Below are the code and all the weights of a small trained network. Each question names an input and a class and asks about switching units off, where a switched-off unit gives its printed mean instead of its output.

import numpy as np


def w(rows, s, z=0):
    codes = np.array(rows[::2]) - 128.0
    scale = np.full(codes.shape[1], s)
    scale[-1] = z or s
    return codes * scale


def norm(h):
    return h / np.sqrt((h * h).mean(-1, keepdims=True) + 1e-5)


def f(y):
    return y / 2 * (1 + np.tanh(0.7978845608 * (y + 0.044715 * y**3)))


def log_softmax(a):
    a = a - a.max(-1, keepdims=True)
    return a - np.log(np.exp(a).sum(-1, keepdims=True))


def net(x, mask):
    res = np.array(x, float).reshape(1, 8) / 4 @ E
    u = 0
    for l in range(4):
        y = f(norm(res) @ A[l][:, :-1].T + A[l][:, -1])
        res = res + np.where(mask[u : u + 10], y, B[l][:, -1]) @ B[l][:, :-1]
        u += 10
    return log_softmax(norm(res)[-1] @ U[:, :-1].T + U[:, -1])


A, B = {}, {}
E = w([
[231,191,112,55,54,183,193],'x0',
[142,125,117,127,136,122,122],'x1',
[104,118,120,139,112,136,146],'x2',
[68,255,61,186,59,95,60],'x3',
[132,134,129,91,150,146,110],'x4',
[95,139,158,92,128,156,126],'x5',
[128,38,143,68,20,54,41],'x6',
[142,129,135,167,112,93,137],'x7',
],0.0073)
A[0] = w([
[81,98,128,180,169,127,75,253],'L0N0',
[178,133,146,121,95,109,153,133],'L0N1',
[153,42,151,114,51,121,66,58],'L0N2',
[141,172,136,130,149,160,92,87],'L0N3',
[94,45,121,153,135,105,102,136],'L0N4',
[145,95,149,124,75,123,79,62],'L0N5',
[82,136,159,143,149,109,160,153],'L0N6',
[110,109,130,96,2,111,18,48],'L0N7',
[81,236,65,145,88,113,55,157],'L0N8',
[124,132,146,126,169,95,89,214],'L0N9',
],0.0097,0.002)
B[0] = w([
[62,118,94,86,192,145,109,207],'L0N0',
[107,107,109,52,165,231,122,159],'L0N1',
[15,151,126,64,83,96,169,213],'L0N2',
[115,94,108,191,89,82,186,139],'L0N3',
[161,135,236,84,152,152,64,182],'L0N4',
[86,117,83,96,102,82,153,163],'L0N5',
[132,109,82,110,181,135,123,148],'L0N6',
[252,49,60,198,150,83,91,237],'L0N7',
[91,196,165,133,94,189,40,255],'L0N8',
[67,100,128,159,123,161,150,158],'L0N9',
],0.013,0.0077)
A[1] = w([
[197,167,160,179,91,159,114,115],'L1N0',
[172,111,119,95,88,97,252,57],'L1N1',
[147,99,183,150,40,146,113,65],'L1N2',
[140,131,187,179,153,244,121,92],'L1N3',
[156,198,84,107,108,103,136,85],'L1N4',
[137,164,119,116,31,120,164,130],'L1N5',
[91,237,137,106,147,116,124,2],'L1N6',
[116,95,175,123,206,63,161,131],'L1N7',
[137,200,125,64,108,98,84,104],'L1N8',
[114,116,158,223,137,115,78,129],'L1N9',
],0.013,0.0024)
B[1] = w([
[129,123,209,97,60,116,191,192],'L1N0',
[159,195,156,5,178,107,131,226],'L1N1',
[141,102,54,93,146,125,155,152],'L1N2',
[136,199,123,184,187,111,195,255],'L1N3',
[130,105,185,187,66,140,107,162],'L1N4',
[177,107,90,151,117,211,115,188],'L1N5',
[39,189,91,124,73,149,168,193],'L1N6',
[117,62,129,183,123,165,190,205],'L1N7',
[160,59,110,156,164,148,153,197],'L1N8',
[72,148,78,37,216,168,109,216],'L1N9',
],0.013,0.0061)
A[2] = w([
[78,174,149,156,100,190,139,4],'L2N0',
[107,166,167,198,190,92,135,129],'L2N1',
[67,182,64,169,152,43,79,22],'L2N2',
[163,103,111,147,120,92,112,112],'L2N3',
[65,67,191,108,101,104,51,53],'L2N4',
[127,110,133,127,86,157,36,127],'L2N5',
[169,219,176,136,128,120,155,58],'L2N6',
[144,130,90,115,144,162,137,94],'L2N7',
[119,31,76,184,132,94,197,154],'L2N8',
[180,148,78,208,9,134,159,73],'L2N9',
],0.014,0.0024)
B[2] = w([
[57,174,148,152,65,151,173,251],'L2N0',
[96,77,127,60,162,212,92,232],'L2N1',
[139,202,85,49,167,41,128,255],'L2N2',
[92,153,71,113,149,175,147,149],'L2N3',
[178,142,146,221,61,24,196,242],'L2N4',
[214,100,136,118,206,132,113,221],'L2N5',
[202,155,122,158,66,92,196,224],'L2N6',
[128,114,108,152,91,86,124,180],'L2N7',
[61,147,250,136,136,210,106,224],'L2N8',
[185,47,75,225,82,201,77,231],'L2N9',
],0.014,0.005)
A[3] = w([
[203,109,101,153,62,47,138,137],'L3N0',
[62,54,114,102,58,241,71,236],'L3N1',
[100,93,116,18,91,155,127,20],'L3N2',
[141,167,87,48,114,194,76,126],'L3N3',
[41,101,172,123,190,43,169,125],'L3N4',
[158,33,198,206,64,183,157,86],'L3N5',
[181,105,137,152,178,143,18,142],'L3N6',
[84,197,93,185,215,17,65,50],'L3N7',
[164,108,115,11,149,125,36,109],'L3N8',
[48,173,204,128,71,125,202,7],'L3N9',
],0.012,0.0019)
B[3] = w([
[84,153,138,109,210,191,118,212],'L3N0',
[222,161,120,139,160,125,194,234],'L3N1',
[57,91,130,143,125,150,201,194],'L3N2',
[19,68,118,200,160,108,158,235],'L3N3',
[135,161,146,213,74,163,77,231],'L3N4',
[41,156,116,118,122,48,77,255],'L3N5',
[174,74,113,148,188,96,144,186],'L3N6',
[160,136,89,3,98,74,154,222],'L3N7',
[153,107,187,112,4,124,108,246],'L3N8',
[176,48,118,105,158,96,37,226],'L3N9',
],0.017,0.007)
U = w([
[103,126,185,159,225,229,149,214],'0',
[238,190,145,54,156,170,246,88],'1',
[28,219,55,68,167,143,129,95],'2',
[141,198,87,218,30,195,169,136],'3',
[81,87,187,182,103,83,55,154],'4',
[110,54,164,53,37,155,225,55],'5',
[187,122,78,19,130,50,103,233],'6',
[238,61,46,193,130,154,95,5],'7',
],0.014,0.0013)

Each question gives the input, the list of numbers given to net, and the class t.
The units are the neurons (one row each of A and B). Each row of codes is followed by its name. A weight is (code - 128) times the scale printed after its matrix; where a second scale follows, it is the last column's (A, B and U).
mask holds one flag per neuron, layer by layer. A switched-off neuron (its flag False) gives its mean, the last column of its row in B, instead of its output. The means were averaged over made-up inputs and are rounded, as every weight is.
A unit's drop is (log p(t) with every unit on - log p(t) with that unit switched off) / (log p(t) with every unit on - log p(t) with every unit switched off).
The circuit of an input: a set's keep is (log p(t) with only the set's units on - log p(t) with every unit switched off) / (log p(t) with every unit on - log p(t) with every unit switched off). Starting from the 12 units with the biggest drops (on a tie, the unit counted first), units are removed one at a time, each time the one whose removal leaves the highest keep (on an exact tie, the one counted first), for as long as the keep stays at least 0.8.
units of the circuit, in order: the units of the circuit, biggest drop first
top k neurons: the k neurons with the biggest drops, biggest first
k most important neurons of layer l: the k neurons of layer l with the biggest drops, biggest first
drop when u is switched off: that unit's drop, to one decimal
input [0,-8,2,0,5,-3,-6,-8], class 0: units of the circuit, in order	(L3N7)
input [1,2,2,2,1,6,-8,-4], class 3: top 2 neurons	(L0N0; L1N9)
input [8,4,-3,-6,8,-1,1,-3], class 5: top 2 neurons	(L0N8; L2N4)
input [6,-5,-2,-5,-2,-1,0,5], class 1: top 4 neurons	(L0N2; L2N6; L0N5; L0N0)
input [5,-5,8,3,3,-2,0,-4], class 3: top 2 neurons	(L0N8; L1N0)
input [-5,8,-6,7,-8,5,1,-3], class 6: top 2 neurons	(L0N7; L3N7)
input [0,7,2,-2,-1,3,7,-3], class 4: 3 most important neurons of layer 2	(L2N4; L2N8; L2N1)
input [6,2,4,1,7,-5,-7,-4], class 3: top 3 neurons	(L1N4; L2N9; L1N9)
input [-1,7,-3,0,-4,4,0,4], class 0: top 2 neurons	(L0N2; L0N8)
input [0,1,1,8,-7,-1,6,3], class 6: top 3 neurons	(L1N9; L0N7; L2N2)
input [-5,6,-1,1,5,-2,4,0], class 6: top 2 neurons	(L3N7; L0N7)
input [0,-4,-4,2,-5,4,7,7], class 6: top 3 neurons	(L0N7; L1N7; L2N2)
input [-6,-6,0,7,-8,0,1,0], class 6: top 2 neurons	(L3N7; L0N7)
input [-6,-6,-2,1,-1,3,4,6], class 6: units of the circuit, in order	(L3N7)
input [8,-4,-8,0,6,-6,3,-8], class 5: top 2 neurons	(L0N8; L1N1)
input [-7,8,-4,1,0,5,7,-2], class 6: top 2 neurons	(L3N7; L0N7)
input [-5,-3,-8,0,-4,8,-3,0], class 0: top 2 neurons	(L0N8; L1N7)
input [-7,4,7,0,7,-4,-1,-6], class 0: top 3 neurons	(L0N2; L0N8; L1N7)
input [2,6,-6,8,-1,1,1,-2], class 7: drop when L0N7 is switched off	0.7
input [-4,-7,-7,7,-3,-3,6,3], class 6: drop when L0N3 is switched off	0.0
input [1,-7,5,8,6,8,8,3], class 7: units of the circuit, in order	(L0N7)
input [-7,8,5,2,5,-3,-1,6], class 2: drop when L0N7 is switched off	1.3
input [-1,-6,5,-7,-3,4,7,5], class 4: drop when L2N4 is switched off	0.4
